Below are the code and all the weights of a small trained network. Each question names an input and a target symbol and asks about switching units off, where a switched-off unit gives its printed mean instead of its output.

import numpy as np


def w(rows, s, z=0):
    codes = np.array(rows[::2]) - 128.0
    scale = np.full(codes.shape[1], s)
    scale[-1] = z or s
    return codes * scale


def f(y):
    return y / 2 * (1 + np.tanh(0.7978845608 * (y + 0.044715 * y**3)))


def softmax(a):
    e = np.exp(a - a.max(-1, keepdims=True))
    return e / e.sum(-1, keepdims=True)


def log_softmax(a):
    a = a - a.max(-1, keepdims=True)
    return a - np.log(np.exp(a).sum(-1, keepdims=True))


def net(x, mask):
    ids = ['αβεζηθλμξπστφψω'.index(c) for c in x.split()]
    T = len(ids)
    res = E[ids] + P[:T]
    u = 0
    for l in range(2):
        q, k, v = (res @ M[l].T for M in (Q, K, V))
        z = softmax(np.where(np.tri(T) > 0, q @ k.T / 3**0.5, -1e9)) @ v
        res = res + np.where(mask[u], z, O[l][:, -1]) @ O[l][:, :-1]
        u += 1
        y = f(res @ A[l][:, :-1].T + A[l][:, -1])
        res = res + np.where(mask[u : u + 12], y, B[l][:, -1]) @ B[l][:, :-1]
        u += 12
    return log_softmax(res[-1] @ U[:, :-1].T + U[:, -1])


Q, K, V, O, A, B = {}, {}, {}, {}, {}, {}
E = w([
[141,118,126],'α',
[177,169,135],'β',
[157,142,179],'ε',
[98,174,153],'ζ',
[157,113,121],'η',
[122,175,116],'θ',
[73,155,91],'λ',
[130,163,158],'μ',
[104,176,244],'ξ',
[149,67,112],'π',
[178,120,195],'σ',
[111,82,60],'τ',
[122,144,73],'φ',
[193,33,121],'ψ',
[148,128,204],'ω',
],0.011)
P = w([
[152,115,129],'0',
[103,93,148],'1',
[140,177,119],'2',
[106,51,159],'3',
[155,186,110],'4',
[82,47,167],'5',
[189,180,102],'6',
[42,57,177],'7',
[215,161,101],'8',
[10,75,183],'9',
],0.011)
Q[0] = w([
[252,198,27],'L0H0',
[77,28,255],'L0H0',
[80,126,153],'L0H0',
],0.0058)
K[0] = w([
[237,199,55],'L0H0',
[2,134,174],'L0H0',
[101,101,160],'L0H0',
],0.007)
V[0] = w([
[107,143,38],'L0H0',
[1,85,144],'L0H0',
[239,159,163],'L0H0',
],0.0041)
O[0] = w([
[123,108,206,2],'L0H0',
[253,38,99,78],'L0H0',
[28,209,115,236],'L0H0',
],0.0042,0.00054)
A[0] = w([
[123,102,2,97],'L0N0',
[161,166,209,35],'L0N1',
[100,171,171,148],'L0N2',
[204,128,127,53],'L0N3',
[106,108,165,7],'L0N4',
[212,122,162,25],'L0N5',
[136,116,45,27],'L0N6',
[158,132,245,120],'L0N7',
[117,159,194,88],'L0N8',
[100,169,152,118],'L0N9',
[65,120,168,217],'L0N10',
[79,125,111,191],'L0N11',
],0.0091,0.0018)
B[0] = w([
[89,238,182,129],'L0N0',
[64,156,75,165],'L0N1',
[71,102,101,197],'L0N2',
[174,206,76,117],'L0N3',
[152,102,153,107],'L0N4',
[179,173,18,118],'L0N5',
[105,226,121,84],'L0N6',
[119,81,5,235],'L0N7',
[100,103,62,166],'L0N8',
[76,110,110,164],'L0N9',
[75,23,141,253],'L0N10',
[81,99,164,178],'L0N11',
],0.016,0.0016)
Q[1] = w([
[73,221,69],'L1H0',
[65,175,88],'L1H0',
[2,227,54],'L1H0',
],0.0045)
K[1] = w([
[146,253,76],'L1H0',
[62,208,70],'L1H0',
[64,248,47],'L1H0',
],0.0045)
V[1] = w([
[107,135,89],'L1H0',
[135,2,191],'L1H0',
[233,58,35],'L1H0',
],0.0096)
O[1] = w([
[97,122,121,181],'L1H0',
[163,220,88,253],'L1H0',
[65,182,248,162],'L1H0',
],0.013,0.0031)
A[1] = w([
[77,8,113,214],'L1N0',
[137,155,135,122],'L1N1',
[139,209,75,254],'L1N2',
[179,143,189,28],'L1N3',
[122,175,147,78],'L1N4',
[167,145,125,79],'L1N5',
[74,93,142,145],'L1N6',
[117,233,128,214],'L1N7',
[210,92,164,69],'L1N8',
[90,122,83,157],'L1N9',
[187,87,112,134],'L1N10',
[148,152,143,155],'L1N11',
],0.013,0.0028)
B[1] = w([
[59,215,164,254],'L1N0',
[131,94,89,127],'L1N1',
[231,107,130,180],'L1N2',
[147,182,75,127],'L1N3',
[47,122,27,130],'L1N4',
[1,127,82,122],'L1N5',
[111,41,138,186],'L1N6',
[44,76,27,171],'L1N7',
[33,52,90,120],'L1N8',
[197,71,85,189],'L1N9',
[66,216,67,134],'L1N10',
[59,77,70,130],'L1N11',
],0.018,0.0078)
U = w([
[133,117,88,98],'α',
[128,140,244,237],'β',
[116,79,132,45],'ε',
[197,64,116,229],'ζ',
[131,128,123,55],'η',
[139,158,117,72],'θ',
[202,196,96,234],'λ',
[149,90,128,228],'μ',
[124,93,113,86],'ξ',
[148,94,109,107],'π',
[74,94,134,2],'σ',
[116,226,102,39],'τ',
[118,236,122,86],'φ',
[118,77,140,121],'ψ',
[99,95,88,48],'ω',
],0.011,0.0048)

Each question gives the input, a string of symbols that net reads in full, and the target symbol t.
The units are the heads (3 rows each of Q, K, V and O) and the neurons (one row each of A and B). Each row of codes is followed by its name. A weight is (code - 128) times the scale printed after its matrix; where a second scale follows, it is the last column's (O, A, B and U).
mask holds one flag per unit, layer by layer, with each layer's heads first. A switched-off unit (its flag False) gives its mean, the last column of its rows in O or B, instead of its output. The means were averaged over made-up inputs and are rounded, as every weight is.
A unit's drop is (log p(t) with every unit on - log p(t) with that unit switched off) / (log p(t) with every unit on - log p(t) with every unit switched off).
The circuit of an input: a set's keep is (log p(t) with only the set's units on - log p(t) with every unit switched off) / (log p(t) with every unit on - log p(t) with every unit switched off). Starting from the 12 units with the biggest drops (on a tie, the unit counted first), units are removed one at a time, each time the one whose removal leaves the highest keep (on an exact tie, the one counted first), for as long as the keep stays at least 0.8.
units of the circuit, in order: the units of the circuit, biggest drop first
unit that matters most: the unit with the biggest drop
top k neurons: the k neurons with the biggest drops, biggest first
top k neurons in layer l: the k neurons of layer l with the biggest drops, biggest first
input β β σ β ζ τ ε, target ζ: unit that matters most => L0H0
input β λ ε, target β: top 3 neurons => (L0N1, L0N10, L1N0)
input β β β ζ λ β λ ζ ω, target λ: top 2 neurons => (L1N9, L1N2)
input ω β μ ξ, target σ: units of the circuit, in order => (L1N6, L1N0, L0N7, L0N10)
input β σ α π τ η φ, target φ: units of the circuit, in order => (L1H0, L0N0, L0N6, L1N0)
input ω ζ ζ λ β ω β β τ, target β: top 4 neurons => (L0N0, L0N6, L0N10, L0N3)
input ω ψ β μ φ σ β λ β, target β: top 3 neurons => (L0N10, L0N1, L0N3)
input ζ β α η λ α λ σ ζ, target λ: units of the circuit, in order => (L0N10, L1N2)
input ψ β φ σ β α ω, target β: top 3 neurons => (L1N0, L1N7, L0N1)
input π β λ φ λ ε, target φ: units of the circuit, in order => (L0N7, L1N0)
input ζ φ β ψ σ, target β: top 3 neurons in layer 0 => (L0N1, L0N10, L0N7)
input ζ β λ, target ζ: units of the circuit, in order => (L1N0, L1N2)
input σ β ζ η ζ ζ ζ σ, target ζ: top 2 neurons in layer 0 => (L0N10, L0N0)
input μ ζ ζ β β, target ζ: units of the circuit, in order => (L1N0)
input β μ β β μ ε, target β: units of the circuit, in order => (L1N7, L1N0)
input β φ θ, target β: top 2 neurons in layer 1 => (L1N7, L1N0)
input β ω λ φ β ζ τ τ ζ, target τ: top 2 neurons => (L0N0, L1N0)
input β η β β β ξ β β τ, target β: top 3 neurons => (L0N10, L0N6, L0N0)
input μ μ ζ λ β, target ζ: top 4 neurons => (L1N0, L0N0, L1N2, L0N7)
input ξ β ε ζ λ ζ λ ω, target ζ: unit that matters most => L1H0
